Below are the code and all the weights of a small trained network. Each question names an input and a class and asks about switching units off, where a switched-off unit gives its printed mean instead of its output.

import numpy as np


def w(rows, s, z=0):
    codes = np.array(rows[::2]) - 128.0
    scale = np.full(codes.shape[1], s)
    scale[-1] = z or s
    return codes * scale


def f(y):
    return y / 2 * (1 + np.tanh(0.7978845608 * (y + 0.044715 * y**3)))


def log_softmax(a):
    a = a - a.max(-1, keepdims=True)
    return a - np.log(np.exp(a).sum(-1, keepdims=True))


def net(x, mask):
    res = np.array(x, float).reshape(1, 4) / 4 @ E
    y = f(res @ A[0][:, :-1].T + A[0][:, -1])
    res = res + np.where(mask, y, B[0][:, -1]) @ B[0][:, :-1]
    return log_softmax(res[-1] @ U[:, :-1].T + U[:, -1])


A, B = {}, {}
E = w([
[130,128,128,127,128],'x0',
[46,118,227,204,242],'x1',
[18,127,111,6,141],'x2',
[71,253,175,161,47],'x3',
],0.0048)
A[0] = w([
[93,125,158,161,182,99],'neuron 1',
[119,131,150,135,151,127],'neuron 2',
[163,40,99,103,198,12],'neuron 3',
[75,239,152,166,66,30],'neuron 4',
[104,165,134,141,107,25],'neuron 5',
[193,140,96,63,70,129],'neuron 6',
[99,131,167,155,188,120],'neuron 7',
[48,119,115,55,138,88],'neuron 8',
[224,126,140,250,128,63],'neuron 9',
[173,125,97,83,61,170],'neuron 10',
[63,114,192,190,227,137],'neuron 11',
[165,63,119,106,170,2],'neuron 12',
[41,120,121,35,151,74],'neuron 13',
[157,47,111,110,167,7],'neuron 14',
[159,137,106,99,102,144],'neuron 15',
],0.012,0.00089)
B[0] = w([
[128,111,79,106,107,179],'neuron 1',
[129,119,117,116,113,140],'neuron 2',
[29,143,189,159,107,200],'neuron 3',
[3,122,194,161,129,219],'neuron 4',
[101,128,144,141,124,140],'neuron 5',
[123,119,33,114,125,206],'neuron 6',
[132,122,71,115,109,183],'neuron 7',
[217,122,178,128,146,185],'neuron 8',
[253,135,207,96,167,249],'neuron 9',
[129,109,49,115,119,196],'neuron 10',
[135,123,7,111,107,255],'neuron 11',
[68,149,165,141,120,169],'neuron 12',
[242,142,184,133,157,200],'neuron 13',
[57,139,166,151,122,177],'neuron 14',
[131,124,89,133,125,155],'neuron 15',
],0.023,0.0066)
U = w([
[132,108,1,89,93,254],'0',
[223,138,192,104,182,57],'1',
[29,144,181,163,105,44],'2',
],0.0084,0.00088)

Each question gives the input, the list of numbers given to net, and the class t.
The units are the neurons (one row each of A and B). Each row of codes is followed by its name. A weight is (code - 128) times the scale printed after its matrix; where a second scale follows, it is the last column's (A, B and U).
mask holds one flag per neuron, in row order. A switched-off neuron (its flag False) gives its mean, the last column of its row in B, instead of its output. The means were averaged over made-up inputs and are rounded, as every weight is.
A unit's drop is (log p(t) with every unit on - log p(t) with that unit switched off) / (log p(t) with every unit on - log p(t) with every unit switched off).
The circuit of an input: a set's keep is (log p(t) with only the set's units on - log p(t) with every unit switched off) / (log p(t) with every unit on - log p(t) with every unit switched off). Starting from the 12 units with the biggest drops (on a tie, the unit counted first), units are removed one at a time, each time the one whose removal leaves the highest keep (on an exact tie, the one counted first), for as long as the keep stays at least 0.8.
units of the circuit, in order: the units of the circuit, biggest drop first
k most important neurons: the k neurons with the biggest drops, biggest first
drop when u is switched off: that unit's drop, to one decimal
input [6,-5,-1,-7], class 2: units of the circuit, in order -> [neuron 3]
input [8,6,-3,-6], class 0: 4 most important neurons -> [neuron 11; neuron 4; neuron 7; neuron 1]
input [-1,3,7,-8], class 2: 2 most important neurons -> [neuron 3; neuron 9]
input [2,-5,-7,5], class 1: 2 most important neurons -> [neuron 9; neuron 11]
input [-1,4,6,-6], class 1: 2 most important neurons -> [neuron 13; neuron 8]
input [5,5,-4,-5], class 0: 4 most important neurons -> [neuron 11; neuron 4; neuron 13; neuron 7]
input [-7,-1,2,1], class 1: 2 most important neurons -> [neuron 11; neuron 3]
input [-3,4,7,-7], class 1: 3 most important neurons -> [neuron 13; neuron 8; neuron 4]
input [1,1,2,5], class 2: 2 most important neurons -> [neuron 9; neuron 4]
input [-5,-6,8,-3], class 1: 3 most important neurons -> [neuron 13; neuron 8; neuron 11]
input [3,-1,5,8], class 2: 2 most important neurons -> [neuron 4; neuron 9]
input [0,-2,-6,8], class 2: 3 most important neurons -> [neuron 4; neuron 13; neuron 8]
input [3,-5,3,6], class 2: 4 most important neurons -> [neuron 4; neuron 11; neuron 7; neuron 1]
input [-8,-5,-6,-6], class 1: units of the circuit, in order -> [neuron 9]
input [0,8,-5,7], class 0: drop when neuron 11 is switched off -> 2.3
input [5,7,-5,0], class 0: drop when neuron 11 is switched off -> 1.3
input [5,8,-5,6], class 0: drop when neuron 11 is switched off -> 1.4
